Each row is followed by its class number.
[ 29  -3   0   7 -20 -32 -11 -13  24   8 -28 -33 -31 -12 -11 -32 -45 -19
  10 -12 -27   4  46 -22 -13  13  12  48  -9  22  13 -13  -8  15 -18 -33
  56  -9  21] => 2
[  6 -29  26  11  -1  11  32 -13  16 -16  21 -34  11   6  15  16 -20 -36
 -29   6 -58 -19  49 -21  -7  32 -26  15  14  -2 -21  12  -6   1  -5 -47
  26 -25  -3] => 5
[ -9  -1   4 -34  19   0 -23 -21  29 -14 -28 -44   7 -12 -10  24  24 -25
  14   0  22  17  28 -18   1  15   7 -12   8  24  10 -12  45  33 -17  26
 -11   1 -24] => 6
[-11  28  -5  23  -5  11  -8 -23 -27 -14  54 -20  10 -28 -11 -54   0   2
  27 -20  40 -24 -34  26  69 -16  -5 -25 -21  26   5  -4 -11  21  13   1
  32   1  20] => 0
[ -2   6  -4   9   8  -5 -16  -8  -9  -7 -35 -21   1 -30 -22  28   5 -28
  44  40  21   7  17   6  17   6 -14  15  47   3 -16  -1   0 -10 -13 -37
   3   4  25] => 7
[-10   1  21 -21 -12  10  14  36 -11 -15  12 -15  -4 -25   5 -40  18  -5
 -46  36   6  11  27  12 -22   2   9  -8 -52  12  -8  21 -43   9 -26  -5
  46  24  13] => 1
[-26 -43 -15   8   5  15   0  -3   7 -21 -70 -51  -7   1 -28  19   3 -36
 -16  -7  11  15  -9 -30  -7  -8  16  14 -23 -13  36  14   2  -5  16 -17
 -21  43  29] => 8
[  5 -28  17 -12   0   8  17  -9  35 -32   0  12  -3   8  22   8 -16 -32
 -16 -52 -25  -9 -10  -9 -47  13 -26 -22 -25   1   7   2  38 -20  17  39
  11  11  -8] => 4
[-36  82  18 -57  16 -21 -80  28 -40  10   7  27  17  -2 -25 -62  20  20
  10  15  -5   5 -11 -10  35  17   0  38 -24  27  20 -81 -21  27  41  73
 -11  24   1] => 6
[ 11   4 -40 -85  45  22  -1  -4 -16  45 -33 -49  -5  45  17 -52  -2  -6
   7 107   5  87 -16  35  18  26 -14  22 -36 -39   8  52  11 -26 -48  33
 -25   3   3] => 4
[  1 -34   8   4   7 -16  10  -4   9 -18 -11  31  28 -14 -16 -29 -11   6
  25 -30  14  29  -5   6 -62 -50  -4 -10  10  11  34  24  17  26  24  22
   4 -15 -42] => 4
[  8 -24  -5   3  14  -1  28  15  10 -27  -7   7 -14  -2 -14   7 -17 -14
   9  38   9  24 -30  25 -54  23 -14 -27  17  26   3  11  23  -4   3  15
   7 -10  12] => 2
[ -7  -1 -29  20   6  31   1   1  -1  17 -16 -16 -38 -21   3  25   9 -12
  22  -5  26  24  -2 -31  -9 -13  40   6   4  12  24  -2 -18 -12   0  29
  10  13  31] => 7
[-13  16 -25 -21  -4 -34  13  19  34 -47 -33 -16 -37   8 -39  23 -10   2
 -15   2 -15  17  15 -32 -21 -34   2  60   4 -23  24 -34 -21  -3 -33  -5
 -24  24  19] => 5
[ 28 -17 -10  35  13 -78 -11 -15  15  -9 -35  14   2  72  -8 -39   9 -25
  26  35  32  54  37 -43  11 -63  71  47  62  15  41 -21 -10  15 -36 -22
 -32 -11  80] => 5
[-21 -22  -2  22 -13   0  27  14  13   3  -3 -22 -24   1  10 -40  20  -4
 -45  23 -35  34  40 -13 -14  -2  -1  -6 -42  27  20 -11 -14  23 -18 -17
  -3 -22  15] => 6
[  8 -27   7 -24 -14 -25  42   6  11  -5 -46 -24 -39 -36 -63 -37 -12  33
  -6  11 -10   1   0   8  32 -34  33  20 -22  33  31 -24  -2   2 -44 -39
  43  15  22] => 3
[-37 -11  28  58   9 -55   0  16 -17  29  93  -4  67  24  -9 -31  46  47
 -25 -89  14 -33  27  23  -9 -70 -74  29  31  17  20  44 -36  83 -66 -56
  43 -50 -41] => 0
[ 44 -18 -10 -60 -20 -49  28 -56  13  56 -13 -96  -9 -13 -37  26 -21  24
  40  32  55  50  67  25 -37  -9  52  24 -45  44  24  45 -16  36 -25  62
  -2   4 -17] => 2
[  1 -26  22 -16  26  25  29   4 -26   0  -8 -41  14  -2   7   1  25 -27
 -51   0 -27   2  19 -31  11   9   9 -11   9 -27 -14   8 -18  -2  -1 -43
 -27 -30  -5] => 1
[ 42  -7  16 -46  -3 -15 -27 -34  -9  16 -98 -45 -38 -38 -25  17  -9 -10
  31 -13  19  -2  18 -16  17 -18   9   6  22  46  29 -17   6  -7  -1 -16
   5   9  15] => 2
[ -2   4 -22  12   5  17 -12  -2 -40  15  -2  27  18   0 -28  -7 -17   9
  18  18  -4  21 -15  34 -34  33 -21   1  17 -10 -11  10  13   2  52  22
 -10 -19 -34] => 10
[-16   8 -29  13   5  22  16 -18  19  14  23  -3  -6 -18  28 -24 -14  -2
 -14  -8  22  57  34  -4   6 -57  48  38   5 -34  20  30 -23  -3 -23 -14
 -27 -17 -25] => 9
[ -5  -4 -29 -36  18  -9 -12   2  -9 -16 -52  15   2   2 -39  21 -15 -12
  -5  15   7   8 -45  11 -20 -28 -35  -3   2   4  22  39  18 -23   6  -7
   3  -1   1] => 7
[  9 -14  -4   5   6  18 -57  13  15  34 -60  -6 -47 -30 -11  22  20 -12
  16   9  56 -10 -27 -33 -15   1 -12   2 -13  48  25   6  -4  28  -9  -7
   8  24  15] => 9
[ 17  -5  22 -24  38 -26 -18 -48 -33  24 -21  19  18  -9 -74 -24  18 -49
   5  12  42  38  -4  16  26   0   0  17   3  21  36 -23  24 -18  45  37
 -55 -50  69] => 9
[  8   4   4  -4  -3 -21 -12   6  -5  -6  17  15  14  15  14 -47  20  -7
 -34 -20  19  30  32 -28 -27 -13  13  38 -21 -27   5  14 -35  41 -42  -1
  16  -5 -20] => 4
[ 13  -4   7  12  -1 -46   0 -32  30 -29 -77   6  17   1 -36  12  15  14
  -1  15 -12 -22  21  10 -18   0 -16  52  27 -34  25 -24   1  31 -17 -41
  24   1  -4] => 8
[ 14   0  30   9  -6 -37   2 -13  31 -23 -12   2 -23 -37   5  22  12  -5
  28  10  22  10  21 -28  12  -7  -2  27  38 -34  -3 -14 -31 -18   0  -4
 -26 -24   0] => 9
[ -9 -13  -5   4  -2 -17  14  28 -31   5  32  19  21 -26  17   9  31  22
  44 -18   9  36  -5  11 -54 -16 -14 -23  20  16   7  25   9  15  -4 -18
  -4  13 -20] => 0
[ 13 -12  11 -18  -7  -5 -23  -8   1  -3   3 -30 -12 -10  33 -15  23   4
  15 -37   4  22  -9  -9  12  37   6 -12  15  22   1  19  44  18 -32 -19
 -35 -11  -8] => 8
[ 11  -3  -3  -1   6  -8 -13 -20  -2   7 -61 -63 -87 -34   7  13  20 -25
  -6 -46  36  29  13 -15  27 -21  -1  -3  38  22   4 -19 -35 -16   2 -22
 -27 -21  49] => 10
[ -6   5  12  13 -17  16 -23   1 -13   4  40   9  15  -4  20 -33  -7 -14
   3   0  40  38  36  18  -2 -10  13  29  -4 -31   8  46 -28 -19  12  35
  36  14   1] => 10
[-33 -28  -6   1  25  23 -12  31 -17 -10  -3  16 -16   3 -29  41   1 -35
 -15  35  10  20 -20 -31   9  22  -5   9  -3 -23   9   6  -9 -14  34   3
 -27  -9  44] => 10
[-19 -11 -12  13   7   1  -6 -82 -10  -5 -29 -29  40  25  23  11 -60 -31
  73   7  27  33   3 -33  27  -7 -60   7  26 -21  23  35  83 -32 -13 -14
   3 -31  34] => 3
[ -4 -30  -6   7   7  -8  21   2 -17  29 -31 -12 -56  -8   9  30  10  -1
 -21  -9 -24  35  -5 -18 -33  39 -12 -18  21  37 -12 -10   2 -10  19 -23
 -17 -30  15] => 3
[ -1   0 -52 -26  33 -39  -9  14 -32 -27 -37 -21  48 -28  36   0  51 -41
  38  54   3  67  -5 -72 -38  17  22  63 -11 -67  13  63 -29  46 -27 -85
 -47  -7   8] => 9
[ -9 -23 -16  18 -11 -15  36  -6   3 -14  18  33   5 -23  39   9  -3   0
  18  22 -24   9  32 -14  -5 -24  21 -10 -14  14   9  12  -3   7  -3 -28
  16   4 -21] => 2
[-15  32   5   2   1 -18 -47  31  23 -39 -43  27 -30 -19 -32  45   1 -11
 -17  36   4   3  29   2 -22 -12 -13  38  40 -30   9  17 -27 -20 -11   0
  33 -26  45] => 3
[  6  29 -28 -19   2  -7 -22 -26   0  10 -23 -27 -47 -23   3  -1  39  -3
 -25   3  -6   3   9  -4  17 -10   7  -1  21  42   1   6   5   3 -12 -14
  -7 -17   4] => 3
[ 27 -18 -43  59  45  26  29 -37 -44  24 -49  17  29   8 -10  -9  51 -30
  10   9  -7  36  30  13 -41 -11  -6  55  57 -66   8  -6 -24  -9  41  15
   8   6 -34] => 3
[ -4 -18 -29  14   5  10 -12 -19 -27  18  -4  -1   3  25   2  23  -4   0
  34  10   9  11  -2   7 -21  -9 -41 -32  15  60  10  25  33   6  17  30
 -27  -3  -5] => 5
[ -1   2   0 -12  -8  -3  -3  21 -29  -1  18  30 -29  -7  -4 -17  26   2
 -69  17 -41  27  10 -22 -14  34  10  11   9  17 -14  10   0  -5  -9 -30
 -43 -45  -3] => 1
[ 14 -10 -21 -35  -1  14 -15  14  -4  14 -37  16 -31 -13 -25  27 -11   7
 -21 -23 -19  -2  -2   0 -42 -29 -14 -29 -24  32  20  15  28   0   0  10
  12  -8  -2] => 3
[ -1 -15  -7  15   4  22  -2  22 -28 -17 -26  18  -7   3   5  29  12  -9
  -8   9   9   6 -46 -37 -68  22 -59 -38  -8   5  10   9  15  13   7   5
  -7 -19  20] => 6
[ 12 -14  13 -34  29  20 -25 -39   6  -3 -28 -43  27 -18   5 -57  39 -42
 -15  -2  15  13  -5 -27 -14 -20   0  -2  -2  62  27  42  43  53 -18  -6
 -20 -12 -45] => 3
[ 15  11  -4 -57   5 -24 -20 -20  -4 -14  -7 -24 -11   1 -10  34  10 -22
   5 -27 -15   4   1 -24  23  30 -14 -21  19  16 -17 -25  37  -8  10   2
 -42 -19  -2] => 7
[  7  -9 -11 -10  -7  -2 -23 -39  13 -10 -28 -40 -47 -35 -36 -43   1 -44
 -26  30  15  18  10 -31  24   0  -1  32  16  44  -2  -2  -2  18   6 -47
   7   1   3] => 4
[ -9   1  -3  14   3   1  19 -19  -2  24 -23 -62 -55 -19   4  19   8  -8
  -9  -5  17   6   0 -24  18 -14 -21 -21  25   6  13 -12 -25 -28  -6 -25
  21 -32  43] => 2
[ -94    8   44   -6   12  -44  -13   -2    1  -32    9   -8   33  -12
 -114   -3   28  -12  -26    7   72    5  -32   30   53   26  -21   44
   48  -24    5  -49    5  -31   58    5   23   50   -6] => 10
[-23 -37   3   5  11  -9  54  14 -13  12  21   6  -3  -8  43  40 -21  18
  20 -48 -15   7 -38 -10 -37 -20 -13 -40   8  23   9  28   8 -38   2   3
 -17 -14  16] => 9
[  6 -29 -24  39 -17  24  -4  11 -22 -38  45  55  20   1   3  32 -50  -4
  44   1  13  15  -5  -6 -30   2 -10 -33  28 -13 -24  36  14   6  45  13
   8   6 -52] => 0
[ 27  11 -12   3  -8 -14   7 -36  -1  -1 -32 -26 -48 -39 -24  33 -11   0
  63   7   4  16  29 -47  14  -5  10   4  36   2   4 -38  -1  -9  -2   7
 -14 -36  17] => 5
[ 17 -25 -23   4 -10  -6  42  14  -8  -2  10  10 -33   5 -24  22 -24  -2
 -19  46  -9  21 -25 -19 -43 -13 -24 -20   4 -51  -7   6 -20 -37  25 -22
  16 -10  41] => 8
[ -4 -15 -14 -11   1 -16   4  18 -42 -10  12 -19 -42  -3  -7 -14   5 -14
 -11  15  12  28 -58 -43  -7  17 -29 -33   5  45  12  11  -1  -6  12 -20
 -10 -28  54] => 2
[-58  11 -13   9  16   0  -6  24 -29  15  27 -20  33 -41   3  91  25 -12
  73 -32  18  42  23 -13  27  -6  19 -28  23 -57   6   3  17 -23  20 -30
 -68 -43  56] => 7
[ 11 -16   6 -22  35   3  25 -35  31 -12  49 -46  38  19  14  -1  25 -46
 -12   0  15  -5   2   7  26 -10  -7 -32 -12 -43 -22  31  31  -2 -28  22
 -38 -15 -33] => 8
[  6  -8  -8 -27  15   9  -7   5 -27 -17  12  -5 -12  -2  19 -10   6 -34
   7   3  -4  45  -5 -17 -38   0 -27 -36  14  47 -11  10  33  -2  13  26
 -49 -10  11] => 3
[ 11 -13  10 -18  -3 -30  10 -25 -24  -4 -34 -22 -27 -22 -17  33 -23  -4
  31 -47  10  -1  -1 -23  27 -10  -8  -1  27  43  -3 -32   2 -11  -9 -24
 -14  -6  34] => 7
[  1  23  -8 -37  -2 -12 -25 -21 -17  10 -56 -21 -47 -23 -35  41  13 -34
 -30   6  20  -7 -10 -26   6   1 -29 -10 -11  43  -9 -18  -2 -18 -15 -22
 -27  -6  41] => 7
[ 18 -18  -5 -15   2   2  25  -1 -36   2  32   3 -59  -5 -15 -36  17 -18
 -49  29 -30  37   5 -43  31  16 -12  27 -14  28 -14  -6 -30  -8 -31  -4
 -43 -24  -7] => 0
[ -2 -14 -32   5  22   5  23  14   3  11  -2  23  20  25   3   5  -5  16
  -3 -20   3  22 -20  27 -38 -26   7  -6 -13 -20  31  15   4  24   8 -15
   4  -7  -6] => 5
[-19  -8 -17  -3  31   8 -39  50   2   5 -61  13 -22 -14  27  18  18   0
   5 -33 -41  -1  -8   9 -28  10   5  17 -11  14  28  33  -4  -3   8   6
   1   4   8] => 1
[-19 -17 -12   3   7  15  34  -3 -31 -41 -30  13  27  -9   8  16  19   3
 -19 -13   0   1 -11   8 -43 -22 -15 -27 -24  15  26  25  -1  11   0  25
   3   8 -11] => 6
[  9  -5  20 -18  -6  -6 -14  12 -26  12 -12  73 -44 -16  11  -8  16  11
 -55  -4  13  24  -1  25 -22  22 -11  15 -15  29  -6  -4 -37   3  14   8
   3  -1 -21] => 10
[  4  11  16  -7  -8 -12  -7  30   8 -11  18   9 -44 -42  21 -51 -14  -9
   6 -45 -59  -7  19  26  30  -2 -17  23 -45  26   3  -5 -31 -27   4   9
  19  -1   9] => 5
[ -7   8  -2 -17   4 -18 -20   8   0 -11   1  -4   5 -26   7  19   5 -10
  14  -2  12   9 -19 -37  -3   2   7  19  -1 -28  18  11 -24   5  38 -25
 -14 -10  29] => 9
[-12  -1   8  -4 -17  19 -21  36 -20  22  61  33 -12  17  27  -2 -17  10
 -60 -34 -14  15  13 -24  -5  32 -19  25 -27 -50  -5  29 -47 -13  27  19
  32 -11 -58] => 2
[ 14   1 -30  19   3  34 -17 -46  23  -6 -46 -43  -2   3 -27  39 -21 -25
  19  14  27  -4  52 -12  -3  -4  29  23  20 -22   6 -18  14  27 -12  13
  18  25   7] => 8
[ 14 -26 -38   7  -5  21  10   0 -17 -26  62  23  -4  -5  20   7 -26   1
  38  -1  43  69   8  -8 -51   6 -16  -3  27   2  -4  23   5  22  29  48
  -3   7 -26] => 9
[ -22   -4   18   49    4    5   17   43   53   -2    9   14  -13   43
   42  -23  -29   33   -5   15  -47   23   31  -28  -24  -33   56   66
   23  -11   17  -54  -35   50  -37  -21 -104  -18   10] => 4
[ -9 -11  37 -27   4  10   8  23  -7  19  11  76  -8   2  21  13  -8 -10
 -81  -7 -47  -3  31 -14 -20  -5 -30  35 -26  -7 -17 -18 -53 -19  14  -6
   8  16 -61] => 7
[-43 -10  -3  24  43  26  -2  -3  15  -9 -20 -29   6   6 -23  -3 -17 -23
  15   7   0 -14 -18   0  58 -18  17   1  35 -12  11  -4  11 -17   7   3
  -5 -15   7] => 10
[-14  29   4   7   9  -2 -24 -24 -18  23 -47 -38 -60 -34  14  32  12 -13
   6 -18  33 -13 -10 -12  16  -5 -14   5  43  49  -4 -20 -20 -19 -15 -23
   2  -2  63] => 10
[ -1 -28 -18 -28  21  -4  45 -16   6   0 -56  10 -21  35  -8  -1  10  -2
 -83  -8 -44  25  44 -23  -5 -49   3  33 -37 -20  37  -1 -32  -3 -51  -4
   8  -1 -34] => 0
[  -4    1   -6  -68    6   32  -26   48   -7   -6 -113  -34   39   24
   19   20  -49   -9   -2   73  -39   32   27   35  -69   22   65   27
  -61   -9    5   84   -2   -3  -48   12  -62   41   -8] => 10
[ 55 -51  -6 -32   3   1  18  -4  20 -33 -12  54 -16 -19   5  24 -26 -10
  20 -23   1   2 -22   4 -25  -9   0  -3 -30   9  12   0  23  11  39  34
  -5  33 -45] => 6
[ -1 -44  11 -18   5  22  26  -4 -18   1  66  17 -14 -32  28  47   9   2
 -29 -68 -16 -25 -21 -10   2   0 -25 -16  17  35  -4  36  -8 -22  50  17
  -1   4 -43] => 9
[  9 -26 -13  -2   2 -14  15  -6   8 -20  -3 -19   7   1  14 -14 -29  -8
  30   6 -11  27 -10 -21 -49 -16  20   4  31  44  28  32  27  16   6  -9
  -8  -3  -5] => 2
[ 18  33   5  -6 -14 -49 -15 -13  -9  10 -85   1 -51 -32  -4   3  33  12
   0  -5  -9 -10  -9  -6 -15  21  14   5   2  48   7 -38 -10  -6 -17 -12
 -29  -7   8] => 2
[ 19  -3  26  -7  27  -9  -7 -19  35 -12 -22  32  11  10 -20 -19  -8 -10
 -33 -45  -8  14  -6  27 -36  11  15  28  51   4  24 -16  50  31  -8 -27
 -21 -60  -7] => 10
[  5 -31   1 -17 -16  16   2  11  22  29 -18 -19 -32   1   3   9 -17  15
 -47  24 -36  28  34   6 -33  46 -11  41 -43 -34  -2  23 -40  13  24  -1
   6   9 -52] => 8
[-36 -69  20   0  11  -2  -3 -29  -1 -40   0  11  54  15  -8 -35  18 -14
  33  34 -39   7  40 -63  40 -32 -18  -8  26  76  40 -11  68  57  12  -4
 -49  -3 -59] => 10
[ 15  22 -31 -12  -7 -12  -4 -27 -21 -15 -11 -13 -41 -16  -5  35  11  -4
  -5 -60  23 -14   2 -14  18 -24   4 -15  -7   5  -6 -27 -13   5   2  13
 -28  -5  20] => 10
